Here is a tiny trained network, its code and every weight. The questions are about switching its units off for an input and a target symbol, where a switched-off unit gives its printed mean instead of its output.

import numpy as np


def w(rows, s, z=0):
    codes = np.array(rows[::2]) - 128.0
    scale = np.full(codes.shape[1], s)
    scale[-1] = z or s
    return codes * scale


def softmax(a):
    e = np.exp(a - a.max(-1, keepdims=True))
    return e / e.sum(-1, keepdims=True)


def log_softmax(a):
    a = a - a.max(-1, keepdims=True)
    return a - np.log(np.exp(a).sum(-1, keepdims=True))


def net(x, mask):
    ids = ['ΓΛΠαδζηθστψ'.index(c) for c in x.split()]
    T = len(ids)
    res = E[ids] + P[:T]
    u = 0
    for l in range(3):
        r = res
        for j in range(2):
            rows = slice(4 * j, 4 * j + 4)
            q, k, v = (r @ M[l][rows].T for M in (Q, K, V))
            z = softmax(np.where(np.tri(T) > 0, q @ k.T / 4**0.5, -1e9)) @ v
            o = O[l][rows]
            res = res + np.where(mask[u + j], z, o[:, -1]) @ o[:, :-1]
        u += 2
    return log_softmax(res[-1] @ U[:, :-1].T + U[:, -1])


Q, K, V, O = {}, {}, {}, {}
E = w([
[128,124,81,152],'Γ',
[3,71,164,112],'Λ',
[128,137,57,108],'Π',
[121,210,125,94],'α',
[112,144,129,118],'δ',
[128,114,149,41],'ζ',
[156,89,114,65],'η',
[99,187,150,161],'θ',
[187,170,182,86],'σ',
[210,132,130,173],'τ',
[173,200,111,194],'ψ',
],0.021)
P = w([
[85,62,120,188],'0',
[86,113,91,132],'1',
[91,135,107,115],'2',
[105,152,89,61],'3',
[113,186,89,36],'4',
[136,198,118,3],'5',
],0.0027)
Q[0] = w([
[126,92,87,89],'0.h0',
[163,153,144,178],'0.h0',
[150,134,179,120],'0.h0',
[101,77,137,147],'0.h0',
[190,92,116,162],'0.h1',
[100,77,171,91],'0.h1',
[71,53,95,144],'0.h1',
[104,112,90,3],'0.h1',
],0.015)
K[0] = w([
[175,144,104,119],'0.h0',
[19,36,140,207],'0.h0',
[128,105,241,161],'0.h0',
[153,111,133,97],'0.h0',
[254,80,86,133],'0.h1',
[78,61,208,154],'0.h1',
[81,94,122,198],'0.h1',
[49,67,139,36],'0.h1',
],0.0093)
V[0] = w([
[120,117,154,102],'0.h0',
[120,113,128,83],'0.h0',
[31,126,222,182],'0.h0',
[254,210,186,171],'0.h0',
[187,90,169,94],'0.h1',
[114,88,166,176],'0.h1',
[169,143,161,210],'0.h1',
[50,163,158,184],'0.h1',
],0.0089)
O[0] = w([
[82,142,110,100,123],'0.h0',
[82,143,157,104,150],'0.h0',
[132,114,98,2,2],'0.h0',
[148,76,159,197,157],'0.h0',
[67,79,175,107,151],'0.h1',
[216,228,91,74,55],'0.h1',
[98,114,101,195,30],'0.h1',
[93,198,113,2,86],'0.h1',
],0.0052,0.002)
Q[1] = w([
[191,49,89,164],'1.h0',
[152,91,56,255],'1.h0',
[105,107,122,222],'1.h0',
[142,52,73,73],'1.h0',
[103,87,167,73],'1.h1',
[204,87,63,134],'1.h1',
[226,86,93,51],'1.h1',
[32,97,72,145],'1.h1',
],0.0085)
K[1] = w([
[95,78,77,109],'1.h0',
[91,58,121,145],'1.h0',
[73,108,132,134],'1.h0',
[143,103,64,87],'1.h0',
[138,61,120,83],'1.h1',
[169,112,99,159],'1.h1',
[248,95,95,141],'1.h1',
[54,129,68,145],'1.h1',
],0.017)
V[1] = w([
[166,115,122,87],'1.h0',
[108,157,216,156],'1.h0',
[226,155,187,115],'1.h0',
[2,128,111,140],'1.h0',
[184,98,61,140],'1.h1',
[33,167,65,145],'1.h1',
[124,237,86,195],'1.h1',
[95,99,97,44],'1.h1',
],0.0081)
O[1] = w([
[194,150,132,219,172],'1.h0',
[63,140,110,56,118],'1.h0',
[113,210,99,108,241],'1.h0',
[125,116,131,151,3],'1.h0',
[161,62,177,168,129],'1.h1',
[172,95,73,2,75],'1.h1',
[155,156,142,68,205],'1.h1',
[122,118,138,162,27],'1.h1',
],0.0071,0.0015)
Q[2] = w([
[68,106,99,155],'2.h0',
[166,167,154,97],'2.h0',
[182,145,131,141],'2.h0',
[92,148,149,83],'2.h0',
[109,95,124,101],'2.h1',
[102,168,90,115],'2.h1',
[127,116,196,110],'2.h1',
[104,90,136,247],'2.h1',
],0.015)
K[2] = w([
[203,126,96,143],'2.h0',
[3,233,213,93],'2.h0',
[103,103,168,89],'2.h0',
[140,179,62,130],'2.h0',
[70,67,168,218],'2.h1',
[59,122,43,158],'2.h1',
[125,220,247,94],'2.h1',
[255,124,74,187],'2.h1',
],0.008)
V[2] = w([
[213,199,159,103],'2.h0',
[197,11,200,109],'2.h0',
[172,125,214,101],'2.h0',
[180,154,120,168],'2.h0',
[112,153,25,219],'2.h1',
[51,137,67,111],'2.h1',
[34,102,61,145],'2.h1',
[229,81,254,79],'2.h1',
],0.0071)
O[2] = w([
[170,155,136,143,139],'2.h0',
[167,113,170,109,50],'2.h0',
[152,130,254,74,125],'2.h0',
[150,112,102,110,97],'2.h0',
[179,89,82,114,93],'2.h1',
[149,137,192,102,250],'2.h1',
[209,100,149,164,217],'2.h1',
[31,143,164,184,13],'2.h1',
],0.0092,0.0021)
U = w([
[137,75,138,22,83],'Γ',
[254,189,142,124,16],'Λ',
[167,64,28,95,235],'Π',
[62,196,34,94,83],'α',
[101,128,90,101,183],'δ',
[57,89,124,108,204],'ζ',
[163,52,173,115,148],'η',
[148,125,126,111,14],'θ',
[103,183,169,164,116],'σ',
[172,135,129,213,63],'τ',
[144,127,143,127,251],'ψ',
],0.0088,0.0031)

Each question gives the input, a string of symbols that net reads in full, and the target symbol t.
The units are the heads (4 rows each of Q, K, V and O). Each row of codes is followed by its name. A weight is (code - 128) times the scale printed after its matrix; where a second scale follows, it is the last column's (O and U).
mask holds one flag per head, layer by layer. A switched-off head (its flag False) gives its mean, the last column of its rows in O, instead of its output. The means were averaged over made-up inputs and are rounded, as every weight is.
A unit's drop is (log p(t) with every unit on - log p(t) with that unit switched off) / (log p(t) with every unit on - log p(t) with every unit switched off).
The circuit of an input: a set's keep is (log p(t) with only the set's units on - log p(t) with every unit switched off) / (log p(t) with every unit on - log p(t) with every unit switched off). Starting from all 6 units, units are removed one at a time, each time the one whose removal leaves the highest keep (on an exact tie, the one counted first), for as long as the keep stays at least 0.8.
circuit, biggest first: the units of the circuit, biggest drop first
unit that matters most: the unit with the biggest drop
which heads matter: for each layer, one digit per head in row order, 1 if its drop is at least 0.15 and else 0, layers parted by /
drop when u is switched off: that unit's drop, to one decimal
input σ Π Π Γ α, target α: circuit, biggest first -> (1.h0 2.h0)
input Λ ζ Λ ζ, target Λ: circuit, biggest first -> (0.h1 1.h0)
input η σ Γ Λ α, target Λ: unit that matters most -> 2.h1
input σ δ α, target α: circuit, biggest first -> (2.h0 1.h0)
input Γ ψ Λ η, target Λ: which heads matter -> 01 / 10 / 01
input σ ψ ζ Λ ζ δ, target Λ: which heads matter -> 00 / 11 / 01
input Γ Γ ζ Γ σ θ, target α: which heads matter -> 00 / 11 / 10
input α σ Γ σ, target σ: which heads matter -> 00 / 00 / 01
input σ Γ Γ τ Λ δ, target Λ: circuit, biggest first -> (2.h1 1.h1)
input σ σ σ Λ, target Γ: circuit, biggest first -> (0.h1 2.h1 1.h1)
input δ Λ η Γ θ, target α: which heads matter -> 11 / 00 / 10
input δ Π Λ, target Γ: which heads matter -> 01 / 01 / 01
input Λ ψ Γ, target Π: which heads matter -> 11 / 10 / 01
input τ α τ τ Λ Π, target Λ: unit that matters most -> 0.h1
input Λ Γ τ Λ Γ η, target Λ: which heads matter -> 01 / 00 / 01
input Γ Π Γ η, target η: which heads matter -> 01 / 11 / 10
input α Γ Γ, target Π: drop when 2.h0 is switched off -> 0.2
input σ Γ η, target η: drop when 1.h0 is switched off -> 0.6
input τ σ σ ζ, target ζ: drop when 2.h1 is switched off -> 0.7
input σ η σ τ, target τ: unit that matters most -> 1.h1
